Below is a small trained network, with its code and all its weights. Each question gives an input and a class and asks what happens when units are switched off, that is, made to give their printed mean instead of their output.

import numpy as np


def w(rows, s, z=0):
    codes = np.array(rows[::2]) - 128.0
    scale = np.full(codes.shape[1], s)
    scale[-1] = z or s
    return codes * scale


def norm(h):
    return h / np.sqrt((h * h).mean(-1, keepdims=True) + 1e-5)


def f(y):
    return np.maximum(y, 0)


def log_softmax(a):
    a = a - a.max(-1, keepdims=True)
    return a - np.log(np.exp(a).sum(-1, keepdims=True))


def net(x, mask):
    res = np.array(x, float).reshape(1, 8) / 4 @ E
    u = 0
    for l in range(2):
        y = f(norm(res) @ A[l][:, :-1].T + A[l][:, -1])
        res = res + np.where(mask[u : u + 7], y, B[l][:, -1]) @ B[l][:, :-1]
        u += 7
    return log_softmax(norm(res)[-1] @ U[:, :-1].T + U[:, -1])


A, B = {}, {}
E = w([
[60,105,173,1,87],'x0',
[56,49,154,109,223],'x1',
[125,118,89,44,64],'x2',
[212,73,79,64,181],'x3',
[171,56,191,219,33],'x4',
[96,81,17,163,192],'x5',
[71,154,187,218,214],'x6',
[212,233,174,64,210],'x7',
],0.0044)
A[0] = w([
[186,121,145,72,10,106],'0.n1',
[177,170,77,116,113,10],'0.n2',
[166,129,89,112,113,52],'0.n3',
[134,140,182,161,70,76],'0.n4',
[94,238,155,121,127,3],'0.n5',
[137,193,121,86,97,78],'0.n6',
[117,92,151,89,173,97],'0.n7',
],0.012,0.0049)
B[0] = w([
[133,48,183,82,108,255],'0.n1',
[178,184,2,41,76,155],'0.n2',
[97,230,127,115,94,150],'0.n3',
[148,135,107,82,152,178],'0.n4',
[117,204,121,169,137,162],'0.n5',
[197,135,162,172,168,175],'0.n6',
[149,86,63,18,223,164],'0.n7',
],0.0085,0.0075)
A[1] = w([
[34,58,30,196,49,101],'1.n1',
[87,155,3,173,166,152],'1.n2',
[119,48,91,79,43,110],'1.n3',
[158,66,144,98,152,255],'1.n4',
[77,252,159,97,162,35],'1.n5',
[196,177,136,89,75,76],'1.n6',
[199,138,244,225,177,187],'1.n7',
],0.0073,0.0028)
B[1] = w([
[1,237,57,175,29,199],'1.n1',
[131,124,185,74,28,197],'1.n2',
[119,251,185,118,143,241],'1.n3',
[65,82,48,243,88,254],'1.n4',
[142,166,241,125,209,172],'1.n5',
[239,188,101,110,81,195],'1.n6',
[191,20,122,215,174,206],'1.n7',
],0.0062,0.0053)
U = w([
[2,154,126,149,84,175],'0',
[133,18,219,52,54,146],'1',
[142,218,199,168,224,53],'2',
[203,201,66,47,99,150],'3',
[244,122,186,128,122,68],'4',
[156,45,130,248,171,113],'5',
[109,127,70,175,68,39],'6',
[83,70,79,37,231,252],'7',
],0.019,0.0035)

Each question gives the input, the list of numbers given to net, and the class t.
The units are the neurons (one row each of A and B). Each row of codes is followed by its name. A weight is (code - 128) times the scale printed after its matrix; where a second scale follows, it is the last column's (A, B and U).
mask holds one flag per neuron, layer by layer. A switched-off neuron (its flag False) gives its mean, the last column of its row in B, instead of its output. The means were averaged over made-up inputs and are rounded, as every weight is.
A unit's drop is (log p(t) with every unit on - log p(t) with that unit switched off) / (log p(t) with every unit on - log p(t) with every unit switched off).
The circuit of an input: a set's keep is (log p(t) with only the set's units on - log p(t) with every unit switched off) / (log p(t) with every unit on - log p(t) with every unit switched off). Starting from the 12 units with the biggest drops (on a tie, the unit counted first), units are removed one at a time, each time the one whose removal leaves the highest keep (on an exact tie, the one counted first), for as long as the keep stays at least 0.8.
circuit, biggest first: the units of the circuit, biggest drop first
unit that matters most: the unit with the biggest drop
top k neurons: the k neurons with the biggest drops, biggest first
k most important neurons of layer l: the k neurons of layer l with the biggest drops, biggest first
drop of u: that unit's drop, to one decimal
input [-1,3,-8,-4,8,-2,-5,7], class 5: circuit, biggest first : (1.n7)
input [0,8,6,-4,-4,-8,-6,8], class 2: circuit, biggest first : (0.n5; 1.n5)
input [7,-5,7,0,-3,-3,6,4], class 4: circuit, biggest first : (0.n6; 1.n1)
input [0,-1,-4,1,7,-6,6,6], class 5: 2 most important neurons of layer 1 : (1.n7; 1.n3)
input [1,2,-2,-2,0,5,7,-3], class 0: circuit, biggest first : (0.n1; 1.n2)
input [5,-1,-7,4,-1,-5,4,-8], class 0: 2 most important neurons of layer 0 : (0.n6; 0.n1)
input [4,4,-5,5,5,5,5,3], class 7: top 2 neurons : (0.n7; 0.n6)
input [-6,1,5,5,2,-2,3,-5], class 6: circuit, biggest first : (1.n1; 0.n6)
input [7,-4,0,-8,1,-3,3,-3], class 1: circuit, biggest first : (1.n1; 0.n4)
input [-2,3,4,-3,-5,4,1,-1], class 0: circuit, biggest first : (1.n2; 0.n1)
input [-7,0,-5,4,-1,8,-3,0], class 6: 4 most important neurons of layer 0 : (0.n6; 0.n1; 0.n7; 0.n4)
input [4,-5,-3,-1,8,1,1,-6], class 0: top 2 neurons : (1.n1; 0.n6)
input [5,-3,-4,4,-5,0,-3,-4], class 7: 4 most important neurons of layer 0 : (0.n7; 0.n2; 0.n5; 0.n1)
input [-3,2,8,2,-1,-5,1,-8], class 0: circuit, biggest first : (1.n1)
input [6,7,5,-7,7,3,-8,-6], class 0: 2 most important neurons of layer 1 : (1.n1; 1.n3)
input [-4,5,1,-7,7,-8,-1,4], class 5: top 2 neurons : (1.n7; 0.n2)
input [2,6,-1,-7,4,-3,5,0], class 5: 2 most important neurons of layer 1 : (1.n7; 1.n3)
input [-5,1,-6,8,-6,-4,0,0], class 7: 2 most important neurons of layer 1 : (1.n6; 1.n3)
input [-4,5,2,8,8,8,-1,-1], class 6: 2 most important neurons of layer 0 : (0.n6; 0.n1)
input [-5,7,4,1,-4,2,1,-6], class 0: circuit, biggest first : (1.n1)
input [3,4,-8,7,4,-1,-7,4], class 7: top 2 neurons : (0.n7; 1.n2)
input [1,8,3,-5,-1,-3,-5,-3], class 0: 2 most important neurons of layer 1 : (1.n3; 1.n4)
input [-8,1,5,5,3,7,8,-6], class 6: 2 most important neurons of layer 1 : (1.n1; 1.n2)
input [-7,-8,7,-6,1,-7,0,-4], class 4: top 3 neurons : (0.n6; 0.n1; 1.n1)
input [-6,6,6,-8,-1,6,-7,-1], class 0: drop of 0.n3 : 0.0
input [-3,-8,-3,-4,-3,-7,0,-4], class 4: drop of 0.n1 : 0.1
input [-8,-7,-4,3,5,-2,6,7], class 5: drop of 1.n7 : 0.8
input [7,-8,8,0,-1,-3,4,6], class 4: unit that matters most : 0.n6
